B:
0: [ 381 -215   67  135 -243   85  326   89 -197  -81  128  -71  322 -103
   56 -274  221  151  160 -135   30   72   31  359 -156 -223   64   42
  140  104   66  157 -196 -258 -399  -31  155]
1: [-358  -85 -236  -18 -232   59  473 -415 -535 -138  -61   29   10  254
  747  395  355  -47  231   99 -460  527  451  -30  248 -236   64  250
  -90  103   24 -255 -202  266 -180  156  327]
2: [ -75  100 -232   34 -100  -33   65  245   42  288   44   27  309  -33
  -10 -179   -2 -199 -139   11   88  -74  111 -269   91  180 -100  -48
   85  -60   31    6  114  163   64  -50  236]
3: [ 276   51  229  149 -229   55 -178  122  102 -286  -43 -303 -272   82
 -278 -146  100  332  274 -196 -108 -111    4  218  -75 -383   41   55
 -148  196   18   11 -286 -673 -231 -281  172]
4: [-268 -216 -130    2 -305  -35  256 -275 -444 -111   81   74   23  203
  386  161  283   51  108  169 -256  319  309  -21   20 -215   62  170
 -214  169   30 -105   77  208 -162   87  254]
5: [-425 -193  -67  172 -339  -97  -63  -19 -450 -113  262   26  176  106
  108 -126  270  176  226  342   42   30  148  115 -186  114 -147   22
 -347  347  -46  -32  362   86 -371  -49  284]
6: [  78  -15 -358 -139  118   82  117   35    3  133   66   17  -86   70
   64  -81   31   -9  -96  -34 -159   69  116 -314   87 -122 -289    1
  117  -24 -158  215  121   57  235   50  161]
7: [ -76  -22  196  228 -289 -185  111 -269 -370 -237   52 -217 -181   82
  110  200  360  240  287   -9  -61  178  333  148 -134 -503   83  262
 -318  190   87 -200 -205 -398 -479 -170  235]
8: [ 145   27 -306 -184   54    6  -35  481  362  755  -46  222  468 -101
 -323 -389 -305 -393 -639  -72  183 -223  -39 -692   57  237  -23 -147
  193 -287   55  347  391  484  587   12  102]
9: [ 264 -171  102  -39 -160  149  -62  211  133  242 -114   49  191   49
 -207 -242 -109   -7 -139  -76  -94    4  -53 -156  -88  -82  172  -20
   -7  -12   59  308  112   61  189  -12  101]
10: [-111   11 -526  -87   70 -104  -43  427  102  493  300  194  372 -116
 -238 -459 -104 -207 -438  138  304 -301   -6 -496  -29  357 -411 -202
   98  -64 -113  280  590  384  291  -17  157]
11: [ 125  -12 -372   25   74  -26  337  157  -14  307  176  155  191 -109
   36 -169   23 -145 -296  -55   38   34  124 -233   72   14 -218  -15
  139 -117  -51  243  177  194   86   43   83]
12: [  49  -36 -241  -82 -186   95  -21  497  267  473  -11  206  526  -23
 -192 -422 -219 -302 -398    0   74 -184  -80 -345  100  360   72 -189
  136 -118   94  187  290  428  346   -2  162]
13: [-126  379  169  386  -91 -111  -50  177   40  106 -171 -190 -210  -11
 -152  142   37   93   16 -201  -72  -58  216  -25  178 -206   76  175
 -427   42   89  -63 -240 -368 -246 -384  123]
14: [ 219  -20 -118   37   25  150 -126  426  241  160   35   68 -125    8
 -392 -380 -180  189 -254 -146 -107 -220 -154  -60   35  -59 -137 -102
 -189   99 -107  490  217 -118  199 -176  -24]
15: [ -15 -191 -182 -103 -399   87  321 -182 -119 -184  -21  105  -33  277
  356  129  154  -76    9    0 -425  321  239  -36  209 -225  235   84
   26   36  123 -216 -138  187   67  141  240]
16: [ 133   80 -187   23 -192   58  152  260  140  119   -1  -17  241   -7
    1 -200    6 -146  -88 -132  -28  -60   75  -88  163   45   26  -57
  185  -69   85  -48 -131   -3   28  -68  217]
17: [ -91  -83 -254  -70    1  -85  -62  324  102  637   84  283  338  -49
 -262 -285 -193 -243 -557  119  161 -134   27 -585  -61  219  -83  -86
 -106 -120   -1  369  612  532  403   17   70]
18: [-110   28  -72  -28 -155 -136 -197  116  -22  143   63  -97   54   53
 -206 -161   57   25  -66   55  132 -153  122 -298 -104 -116  -88   15
 -141   68    8    2  172  -68   45 -148  246]
19: [-299  -86  -35  294 -378  -10  485 -326 -505 -245   62   36   78  157
  630  341  393  -17  344  150 -342  492  401  262  154  -64  117  219
 -164  158   96 -324 -180  107 -501   83  283]
20: [-455 -160  -53  209 -483 -100  391 -402 -722 -379  163  -64  130  184
  654  271  539  117  474  237 -210  403  431  332   21 -173   64  233
 -239  306   82 -424 -156   22 -653   34  390]
21: [ -70 -238  -37  -63 -240  -84  -92 -154  -37   87  106   92   36  183
  -17   15   60 -128  -20  271  -63  173  168 -399 -184    9   -7   14
  -12    9   12  -42  386  235  186  159  247]
22: [-262    4 -287 -150  -72  -72 -155  283  105  577  -10  205  326   53
 -164 -208 -174 -290 -457  144   97 -130   84 -652   42  249  -51  -79
  -99  -99   16  167  501  548  450    1  191]
23: [ 257   34   96  331   43   74  269   84 -190   33   50 -129   52 -153
   34  -78  182  207  190 -163  -28  106   95  270  -67 -206 -135  126
  -57   89  -61  290 -184 -373 -430 -143   74]
24: [-222 -101  -85   13 -546   12   88 -109  -56 -190   -9   43  119  293
  290  109  147 -189  164  178 -286  231  232  -73  161  100  236    6
   16   68  171 -455  -41  206  -22   98  366]
25: [ 182  -33 -113 -151  -86   75 -150  123  320  209  -74   15    2  141
 -191 -128 -138 -185 -143    3 -114    4   27 -479   16   32  -23  -80
  184 -122   -3   74  161  101  434   63  199]
26: [-345 -229 -189   16 -414 -121  258 -602 -512 -557  238  -42 -327  360
  560  383  487  123  429  301 -378  467  451   57    9 -319  -80  196
 -137  261  -20 -478  -15  -21 -306  166  374]
27: [ 451  -24  218  213  -70   80  228  207  104  285 -133    2  169 -131
 -174 -121  -45    2 -162 -278  -41   70   37   27  -37 -245  230  104
  -24 -109  129  324 -160 -159  -85 -112   -2]
28: [-414  -58   76  125 -445 -147  119 -320 -457 -124  -17 -101  148  203
  402  280  351  -46  317  214 -121  306  405  -43  -17 -136  176  214
 -218  153  147 -436  -84   80 -348   -1  407]
29: [ 280   47   -5  252 -148   -9   56  256  233   68  139  -23  127  -87
 -220 -225   -4  -84    4  -42   83  -67    7    0  -38  143  -86  -89
  152  -46   37   36   39 -190 -111  -68  131]
30: [ 485  -25  110   -1 -165  268  -50  371  488  222 -237   27  130   55
 -289 -263 -258 -131 -163 -233 -214  -23 -139 -147  107   34  252 -104
  193 -142  110  236 -105  -41  329  -28   78]
31: [ 104   34 -319   40   -8  -94 -104  465  309  429  263  140  322 -139
 -394 -463 -161 -236 -364   92  318 -301  -69 -409  -77  389 -298 -229
  178 -117  -45  216  488  191  240  -36  129]
32: [ 362  -75 -185 -184    9   70 -113  282  414  301   15   95   -7   43
 -381 -309 -222 -116 -372 -100  -37 -135  -80 -463  -16  -48  -74 -132
  171 -144  -34  317  260   73  512   21   68]
33: [ -24 -144  -60 -124 -325   66  -14 -206    6 -107  -46  -53   46  284
  212  100  116 -180  234  171 -249  266  199 -285   11   10   69   11
  218   -2   48 -286    4  120  154  184  378]
34: [  58 -129 -168  174 -348   23  413 -178  -86 -265  183   75   36  141
  371  127  232 -153  215  114 -277  363  237  118  130   76   13   19
  211   10   69 -306  -88   58 -206  185  247]
35: [ 309  -99  243  278 -157  107  -41   52  -12 -187   79 -188  -22    1
 -128 -153  144  213  391    3  -52   75  -13  261 -221  -70  -91   13
   29  163  -53  129  -70 -462 -344  -79  165]
36: [-114   13 -276 -115   62 -143 -230  352  166  702  107  143  470  -97
 -336 -359 -178 -334 -434  184  374 -246   28 -752 -160  357 -245 -143
   95 -167  -38  257  627  453  419    7  203]
37: [ 261 -134 -129   67   37  182  190  125  100  226   46  139  149   -5
   17 -142  -54 -115  -68   19 -161  175    4 -156   -2  145 -135  -59
  202  -75  -89  330  200  168  147  147   82]
38: [ -89  137 -644 -140  236  -23   17  396  219  513  199  201  163  -66
 -160 -321 -173 -255 -482   50  117 -219   28 -620  167  325 -490 -179
  153 -146 -184  310  495  395  473   11  127]
39: [  46    4  -78   -5 -141   22 -254  187  172   28   68  -90   -4   94
 -238 -229  -18    6   58   71   17 -126   -5 -219  -75   78 -165  -95
   41   70  -56   31  178 -129  115  -76  238]
40: [ 223  -36 -228  -18   11  222  -76  500  360  364   27  151  295  -33
 -261 -449 -248 -164 -238   -5  -19 -158 -179 -254   57  390 -165 -233
  213  -74  -81  397  319  214  347   24   90]
41: [-259  -31  152  245 -248   50  260 -407 -483 -275 -133 -126 -233  241
  508  448  353  178  445   57 -464  500  387  192  106 -342  127  316
 -337  215   19 -188 -277 -139 -413  -17  256]
42: [  -5  -26 -181  -65   72  281  -79  198   14  136  -85    2    1  117
   22 -180  -57   92   54    2 -268   35  -34 -140  100   76 -213  -49
  -31  114 -190  363  139   62  191   -6  159]
43: [ 330  221  160  222  130  188  323   48   82  287 -376 -111  -32  -49
  128  207  -20  -62    6 -371 -312  288  188  -81  231 -293  160  221
   21 -182   54  228 -449 -193  -28  -98   58]
44: [ -80 -106 -268   39 -231  -26  291 -226 -157 -138  193   32   88  144
  381  120  251 -191  212  208 -162  314  280 -129   56   99 -149   16
  256   -1   -8 -288   49  146  -93  208  332]
45: [ 161   79  -37  309  -50   70  242   -5   31 -115   67  -44 -181   18
   99   91  117   29  172  -61 -234  211  150  114  115  -40 -135   62
   22   22  -47   20 -123 -234 -214  -28  110]
46: [ 295 -114  232  192 -327  194  152  -85   53 -204 -105 -119   85  138
  174   52  125  -47  409  -10 -297  320   93  178   -1   -5  192   40
  226   24   89 -143 -281 -203 -201   92  252]
47: [  56 -179  -54  -86 -153  -31  -80  294   63  540   14  173  496  -48
 -255 -344 -130 -201 -381   76  194 -116   -9 -423 -173  128   93  -66
   -3  -85   88  295  423  385  271   19  141]
48: [  -4 -202  325  294 -407   94  101 -206 -385 -340    4 -187  100  127
  258   73  343  222  594  120 -196  313  165  417 -178 -140  136  154
 -130  285   54 -131 -195 -298 -578  -16  291]
49: [ 293   29  277  207  -11  164  -88  342    6  250 -149 -184  277 -144
 -256 -317  -14  178  123 -193   85 -117  -87  124 -162  -88   24   40
  -74   85   -7  415 -109 -336 -213 -229  107]
50: [-512  -47   29   85 -428 -184  144 -505 -610 -243   12 -195   89  248
  570  399  490  -25  498  278 -136  391  519  -60  -39 -209   77  270
 -166  192  105 -572 -153   19 -434   39  505]
51: [ 151 -122  161  277 -237  155  163   56 -215 -292   28  -85 -156   63
   35  -84  186  394  256 -126 -287  117   36  499   -5 -318   73  118
 -310  292  -11  201 -195 -395 -434 -170   67]
52: [ 119   16 -390  -50  146  105  113  541  113  519   87  199  317 -160
 -225 -481 -178  -37 -495 -145   94 -254 -101 -233  102  118 -222 -125
  -14  -45  -92  574  309  248  250 -103    3]
53: [-560  -90  -71 -120 -329  -90 -426   65 -225  103    9  -13  116  256
  -74 -120   70   69   27  311    7 -120  132 -339 -105   57  -21    2
 -418  265  -10  -69  413  232   99 -113  351]
54: [ 238  -89  -81  -98  -66  181  115  223  164  342 -171  122  177   48
  -66 -159 -150 -122 -289 -158 -203   68    7 -268  109  -85  158   -2
   52 -114   54  313   39  216  327   29   76]
55: [ -19  -97 -299   23  -84   24   47  148   41   57  213  144  -21   69
  -56 -190    1  -12 -129  116  -97   -4   39 -156   29  118 -228  -90
  -26   67 -100  166  336  144  119   35  121]
56: [-190 -137 -432 -182 -198   82  -81  148  -14  -74  206   95   25  204
   30 -272   37   20  -33  183 -145  -78   20 -178   83  148 -252 -148
    6  174 -123   34  323  199  197   48  260]
57: [ 241  -32  139  199 -218  -65  210 -128 -120 -226   50 -150 -224   33
    4   80  229  207  153 -163 -137  145  209  189  -50 -497   92  181
 -132   90   78  -52 -274 -447 -327 -137  129]
58: [ -58 -175 -428 -235 -100  -57 -151  306    6  240  306  105  320    0
 -234 -520  -12  -37 -255  170  246 -297  -52 -357 -162  160 -322 -195
   97   77 -104  223  521  240  245    6  231]
59: [-366    2 -207  -22 -339 -107   21   76 -113  207   25   98  306  131
  132  -27   66 -237 -128  170   -4   30  227 -321  106  159   90    4
 -104   12  124 -222  191  381   72   -2  318]
60: [-325 -189 -171 -137 -300  -31   61 -356 -285 -135   23   41 -125  341
  355  242  216  -40  135  252 -334  337  331 -288   41 -164   26  124
 -127  121   -3 -239  151  259   95  160  329]
61: [  61  -44  -45  287 -277  -34  405 -277 -219 -405  174  -67 -212  115
  351  235  341   72  341   24 -287  363  301  277   89 -207  -35  143
   10  106   32 -282 -247 -266 -433   39  209]
62: [-530 -149    0  132 -619 -426   34 -578 -539 -531  318 -136 -255  314
  318  371  541  106  400  387  -53  268  525   -2 -164 -342   38  225
 -350  294  132 -735   61 -141 -485  -13  447]
63: [ 412   42  209  267    7  298  163  137  118  -49 -214  -91 -236   35
  -46    5  -24  223  142 -300 -413  185  -10  254  127 -273   93  105
 -109   55  -34  354 -316 -395 -125 -130  -12]
64: [ 100   85 -254  102  215  -42   75  434  104  574  102  169  172 -202
 -320 -323 -159  -44 -508 -111  170 -206  -10 -324   10   46 -246  -38
 -147  -92  -86  554  374  161  178 -146  -41]
65: [  91   55 -393  -81  100  -41  119  240  109  308  124  111   -7  -45
 -155 -212  -66  -55 -401 -112   12 -123   77 -358  104 -103 -233  -35
    3  -84  -73  278  215  110  262  -67   70]
66: [ 416  105  113  215  115  226  -36  280  135  -36  -55 -231 -143  -78
 -234 -248   10  296  224 -257 -113  -81  -99  218  -32 -181 -204    6
    9  115 -148  400 -208 -581 -183 -222   61]
67: [-382   -8   19   37 -288 -105   94 -577 -454 -240  -53 -247  -39  288
  573  480  436  -94  585  275 -225  484  507 -207  -25 -169  -30  250
   30  102   20 -564 -178  -34 -267  128  525]
68: [-458  -75  -24  209 -389 -289  166 -633 -566 -541  236 -147 -455  300
  445  506  537  194  469  297 -254  416  538   67  -50 -406  -92  287
 -369  286    7 -548  -39 -218 -499    2  357]
69: [ 342   28  174  200  -37  147  -67  166  166 -108  -74 -131 -367   48
 -279 -108  -25  310   75 -232 -253  -17  -35  155    7 -333   -2   59
 -220  129  -55  312 -137 -491  -78 -217    5]
70: [-417 -124  -62   95 -333 -136  299 -413 -624 -193   60  -27  -44  206
  509  331  418  110  232  162 -239  380  454   46   26 -355   83  285
 -340  216   61 -268  -64   82 -375   13  309]
71: [ 253   85   85  176 -137  291  112  434  104  125 -208  -77  262  -49
  -64 -287  -64   95   42 -294 -170  -66  -92  255  176   -2  153  -15
  -19   65   60  273 -302 -195 -139 -203  107]

[-165  170  371  431 -540  291  368   97 -252 -109  100  551 -189  206
  142 -370  213   37  -66  389  -13 -354  210 -156  188  134  132  -99
 -193]	3
[-274  175   96   44 -417  287  561   49 -235 -263  181  307 -263  149
  227 -502  270  206 -205  384  -65 -570  -15 -124  159  -31  -46 -270
  172]	32
[-191  147  116   88 -587  333  364   97 -288  -97   95  525 -218  164
   61 -280  160 -111 -282  245  -99 -379  133  -44  266  -13   48 -108
  -89]	62
[ 231 -215 -515 -472   61 -238 -262 -433 -215  449  -61  166 -181 -189
 -363  449 -157 -429 -251   54 -164  371  339  546  212   73 -394  223
  -51]	67
[ 506 -205   64  158  128 -165 -341 -184   51  438  -54  259  200  -10
   93  399 -100 -643  244   -3 -220  108  763  267  135  -36   90  217
   73]	31
[-164  -45  206  181 -136  246  353 -473    0 -435   -2  -60 -456 -125
  216 -244  428  343  -59  400   14  210  -40 -103 -372   96  -18 -179
  151]	39
[-207 -226  229 -104   54  136  119 -204  463 -475 -109 -311 -173 -283
   98   31  435  103  -46  -27  107  252  -21 -194 -480 -267  300 -122
  143]	9
[ 247 -251   71 -124  288 -175 -283  129  258  195  170   76  155  -50
    6  430  -11 -388  143 -247  -56   65  626  101   27 -393  192  120
   96]	27
[-258 -142  241  197   74  186  187 -203  344 -508  236 -329 -388 -188
   89    5  221  146  -20   55   85  640 -120  -47 -376  -85  110  -50
   67]	49
[-411  162  132  404 -100  123  587  322  130 -332  354 -240 -118  174
  185 -642 -143   37   28  420   78 -252 -338    4  112  103  -89 -270
  237]	5
[-367  -36  -17  -94  -96  -65   98  175  167   -3   85   43  -74 -144
 -276   72   26  -31 -139  -39  101  103  -79    6  190   18   18  135
 -352]	22
[ 432 -156 -187   92  257 -238 -278 -182  -72  588  -69  219  178  -18
   -1  412 -158 -490  273   54 -238   18  666  306  174   80 -155  246
   50]	66
[  79 -236  141    0  503 -249 -160 -124  606   72  -74 -279  315 -317
  264  384  297  -50  455 -253 -110    3  343 -160 -107 -158  275  227
  148]	63
[-316  171  255  484 -211  106  364  279  -39 -115  486  196 -188  175
   75 -302  -95   43   27  248    7   -8  -28    6  365  178  -32   21
 -186]	2
[-272  102  -23  -17 -413  132  287  110  -61 -104  314  209 -211   40
  -51 -181  -85 -243 -316  108  -88   15  -98  189  450   38  -53   19
  -88]	36
[-304    2 -230   34   95 -147  165  -12  226  160 -122 -194   93 -220
 -115   23  -30  -76  107   69  -62  -33 -202   60  189  270 -152  196
 -148]	42
[ 299 -350  349   -1  203 -252 -349   43  486   87 -126  -65  286 -126
    8  266   57 -522  190  -84  101  104  583   55 -155 -306  439   26
   75]	53
[-481   94  530  763  192   63  524  315  207 -501  596 -264 -324  163
  172 -542   49  583  279  460  310  141 -212 -227 -203  135    0 -231
  -18]	71
[-158   69  -57  114 -360  123  263 -166   25    6 -149   94  -32  -90
   74 -180   51 -285 -103  220 -166 -110 -100   98  250  248  -24   61
  -26]	35
[-455  168  423  428   -9  -22  363  353    5 -179  696  277 -228  121
   99 -205  168  557  150  150  118  -89   57 -246  363   97   31   88
 -355]	13
[-256  -50 -183  132  132  -43   76  105  103  203 -207  -44   27 -135
 -249  138    3   -6  135   63   44   -4    2  -52  -99  150 -120  140
 -279]	51
[ 394 -286 -302 -385   54 -312 -347 -386 -111  518 -401  204   70 -173
 -306  343  -47 -523  -96  176  -53   31  544  403   25   30 -157  102
  -17]	33
[ 376 -251  -93 -114  166 -399 -312 -218  124  473 -274   51  258 -140
 -122  242 -125 -566  137  155  -51  -26  507  335  127   81  -16  139
   37]	46
[-212   -8  314  148 -219  -91  155  143  159  -17  -79  180   95  -49
  -31 -213  186  -25   29  223  133 -292  100 -142  172   96  230    1
 -254]	30
[-371   81   96   87 -149  426  562  -78 -206 -575  488   61 -675  108
  167 -313  315  529 -244  284   28   98  -93 -124 -266 -179 -168 -307
  212]	7
[  98 -186  306  364  165   84  -15 -286  460 -133 -297 -203  118 -231
  329  148  352 -133  380   22  -95  140  261 -205 -400   -9  333   76
  145]	56
[ -68 -110 -300 -200   57  -98  -88 -192  -84  385 -364  217   -6 -229
 -292  356  194    3   18   22  -63  -67  248   -3  -21  126 -163  238
 -328]	69
[-216   62   81   99 -499  242  158   65 -177    6   53  474 -218   35
 -156    1   91 -171 -252   77  -46   26  132    7  248   58   60  102
 -369]	18
[ 221 -270   34   21  306 -358 -376  103   95  416   39  129   94  -35
 -350  395 -193 -342  146   22  142  271  585  236   -4  -69  -11  165
 -250]	59
[ -61  -47 -515 -280  -71   42   59 -255 -175  337 -367  154  -70 -181
 -218  241   82 -177 -121   66 -196 -119   98  142   32  126 -297  153
  -89]	26
[ -25 -143  177  221  207   40   62 -389  454 -168 -171 -280   32 -320
  334  166  379   26  325  -22 -153  218   92 -160 -263   58  198  144
  148]	34
[-553  149  104  372  323   -3  668  276  231 -453  666 -471 -254   96
  271 -551  -21  562  202  346  119 -106 -438 -101   10   75 -241 -240
  310]	19
[ 381 -240  -10  -84  164 -238 -334    4  101  333  186  154   99    6
  -83  389 -233 -651   39  -92 -105  231  640  383  206 -208   40  148
   87]	50
[ 382 -121 -203  104  383 -240 -261  -94  -15  574  146  179  190  -10
   86  493 -175 -412  358  -94 -299   36  669  272  269    6 -170  314
   90]	38
[-358   64  490  438 -104   20  474  146  153 -404  232  -75 -169   77
  182 -607  210  385  100  516  252 -234 -128 -213  -71  124  126 -271
   16]	24
